Here is a tiny trained network, its code and every weight. The questions are about switching its units off for an input and a class, where a switched-off unit gives its printed mean instead of its output.

import numpy as np


def w(rows, s, z=0):
    codes = np.array(rows[::2]) - 128.0
    scale = np.full(codes.shape[1], s)
    scale[-1] = z or s
    return codes * scale


def norm(h):
    return h / np.sqrt((h * h).mean(-1, keepdims=True) + 1e-5)


def f(y):
    return np.maximum(y, 0)


def log_softmax(a):
    a = a - a.max(-1, keepdims=True)
    return a - np.log(np.exp(a).sum(-1, keepdims=True))


def net(x, mask):
    res = np.array(x, float).reshape(1, 3) / 4 @ E
    u = 0
    for l in range(3):
        y = f(norm(res) @ A[l][:, :-1].T + A[l][:, -1])
        res = res + np.where(mask[u : u + 5], y, B[l][:, -1]) @ B[l][:, :-1]
        u += 5
    return log_softmax(norm(res)[-1] @ U[:, :-1].T + U[:, -1])


A, B = {}, {}
E = w([
[144,132,215,254,147,114,144],'x0',
[96,14,127,144,245,61,169],'x1',
[158,193,150,111,175,148,62],'x2',
],0.0082)
A[0] = w([
[163,123,98,138,8,105,98,72],'0.n1',
[115,53,164,210,254,100,133,5],'0.n2',
[154,147,164,181,171,162,157,151],'0.n3',
[134,148,150,149,194,115,158,178],'0.n4',
[136,187,194,198,211,104,117,95],'0.n5',
],0.0094,0.0028)
B[0] = w([
[85,128,141,127,131,146,172,191],'0.n1',
[140,187,139,161,143,142,249,254],'0.n2',
[127,110,94,165,114,101,111,190],'0.n3',
[108,95,141,140,123,172,162,186],'0.n4',
[121,102,135,133,148,143,57,223],'0.n5',
],0.018,0.0088)
A[1] = w([
[214,196,34,82,121,56,49,127],'1.n1',
[130,175,73,67,59,172,135,4],'1.n2',
[189,202,177,143,102,201,93,82],'1.n3',
[171,181,226,127,216,121,229,94],'1.n4',
[125,254,124,5,64,203,221,99],'1.n5',
],0.0097,0.0019)
B[1] = w([
[224,85,209,164,77,120,153,155],'1.n1',
[103,182,124,185,125,109,189,180],'1.n2',
[90,129,107,112,171,196,122,178],'1.n3',
[234,105,151,208,144,156,186,223],'1.n4',
[16,112,8,68,78,78,57,249],'1.n5',
],0.014,0.012)
A[2] = w([
[98,65,219,84,184,39,159,186],'2.n1',
[80,127,196,187,70,123,110,98],'2.n2',
[133,176,62,66,66,26,50,3],'2.n3',
[176,24,28,69,110,59,90,190],'2.n4',
[144,218,156,118,183,218,5,114],'2.n5',
],0.012,0.0018)
B[2] = w([
[126,137,107,172,216,135,169,147],'2.n1',
[138,180,189,53,120,100,135,171],'2.n2',
[190,110,115,235,83,133,202,255],'2.n3',
[141,161,161,39,188,124,42,233],'2.n4',
[60,7,174,151,130,212,38,207],'2.n5',
],0.014,0.0082)
U = w([
[172,138,89,34,239,81,95,85],'0',
[52,70,168,167,130,206,47,120],'1',
[171,121,145,225,202,149,249,225],'2',
[246,158,116,107,61,58,79,2],'3',
[109,183,220,132,68,104,155,29],'4',
[35,160,5,103,42,87,114,186],'5',
],0.012,0.0037)

Each question gives the input, the list of numbers given to net, and the class t.
The units are the neurons (one row each of A and B). Each row of codes is followed by its name. A weight is (code - 128) times the scale printed after its matrix; where a second scale follows, it is the last column's (A, B and U).
mask holds one flag per neuron, layer by layer. A switched-off neuron (its flag False) gives its mean, the last column of its row in B, instead of its output. The means were averaged over made-up inputs and are rounded, as every weight is.
A unit's drop is (log p(t) with every unit on - log p(t) with that unit switched off) / (log p(t) with every unit on - log p(t) with every unit switched off).
The circuit of an input: a set's keep is (log p(t) with only the set's units on - log p(t) with every unit switched off) / (log p(t) with every unit on - log p(t) with every unit switched off). Starting from the 12 units with the biggest drops (on a tie, the unit counted first), units are removed one at a time, each time the one whose removal leaves the highest keep (on an exact tie, the one counted first), for as long as the keep stays at least 0.8.
units of the circuit, in order: the units of the circuit, biggest drop first
unit that matters most: the unit with the biggest drop
top k neurons: the k neurons with the biggest drops, biggest first
k most important neurons of layer l: the k neurons of layer l with the biggest drops, biggest first
drop when u is switched off: that unit's drop, to one decimal
input [-1,0,-6], class 5: top 2 neurons -> 0.n5, 0.n3
input [-8,5,8], class 0: unit that matters most -> 2.n4
input [3,-2,-2], class 4: units of the circuit, in order -> 1.n5, 0.n2, 2.n2, 1.n4
input [0,2,8], class 1: top 2 neurons -> 0.n5, 2.n5
input [-1,-3,7], class 1: top 2 neurons -> 0.n2, 1.n3
input [3,-3,-2], class 4: top 3 neurons -> 1.n5, 0.n2, 0.n1
input [-4,1,-2], class 5: top 3 neurons -> 0.n3, 0.n5, 1.n4
input [-3,1,-4], class 0: 2 most important neurons of layer 0 -> 0.n1, 0.n2
input [-4,-1,7], class 3: units of the circuit, in order -> 1.n1, 0.n2, 0.n4
input [-8,3,-8], class 0: top 4 neurons -> 2.n4, 0.n2, 1.n5, 0.n1
input [-2,-8,8], class 5: top 2 neurons -> 1.n5, 0.n5
input [8,-4,-2], class 1: top 2 neurons -> 0.n2, 0.n5
input [-4,1,5], class 3: top 4 neurons -> 0.n2, 0.n5, 0.n1, 1.n1
input [7,-6,-4], class 4: unit that matters most -> 2.n2
input [-3,3,-4], class 0: 2 most important neurons of layer 0 -> 0.n3, 0.n5
input [-8,3,-3], class 0: top 2 neurons -> 2.n4, 0.n2
input [-4,2,0], class 0: top 4 neurons -> 2.n4, 0.n1, 1.n5, 0.n2
input [-4,3,7], class 0: top 4 neurons -> 1.n3, 1.n2, 1.n4, 0.n5
input [7,-2,0], class 1: top 2 neurons -> 0.n5, 1.n4
input [0,-1,-7], class 5: unit that matters most -> 0.n5
input [-2,2,-2], class 0: 2 most important neurons of layer 0 -> 0.n5, 0.n3
input [-5,2,5], class 3: 2 most important neurons of layer 2 -> 2.n3, 2.n4
input [-3,-1,2], class 5: 2 most important neurons of layer 0 -> 0.n5, 0.n3
input [-7,3,-8], class 0: drop when 1.n5 is switched off -> 0.2
input [2,-3,-3], class 5: drop when 0.n5 is switched off -> 0.7
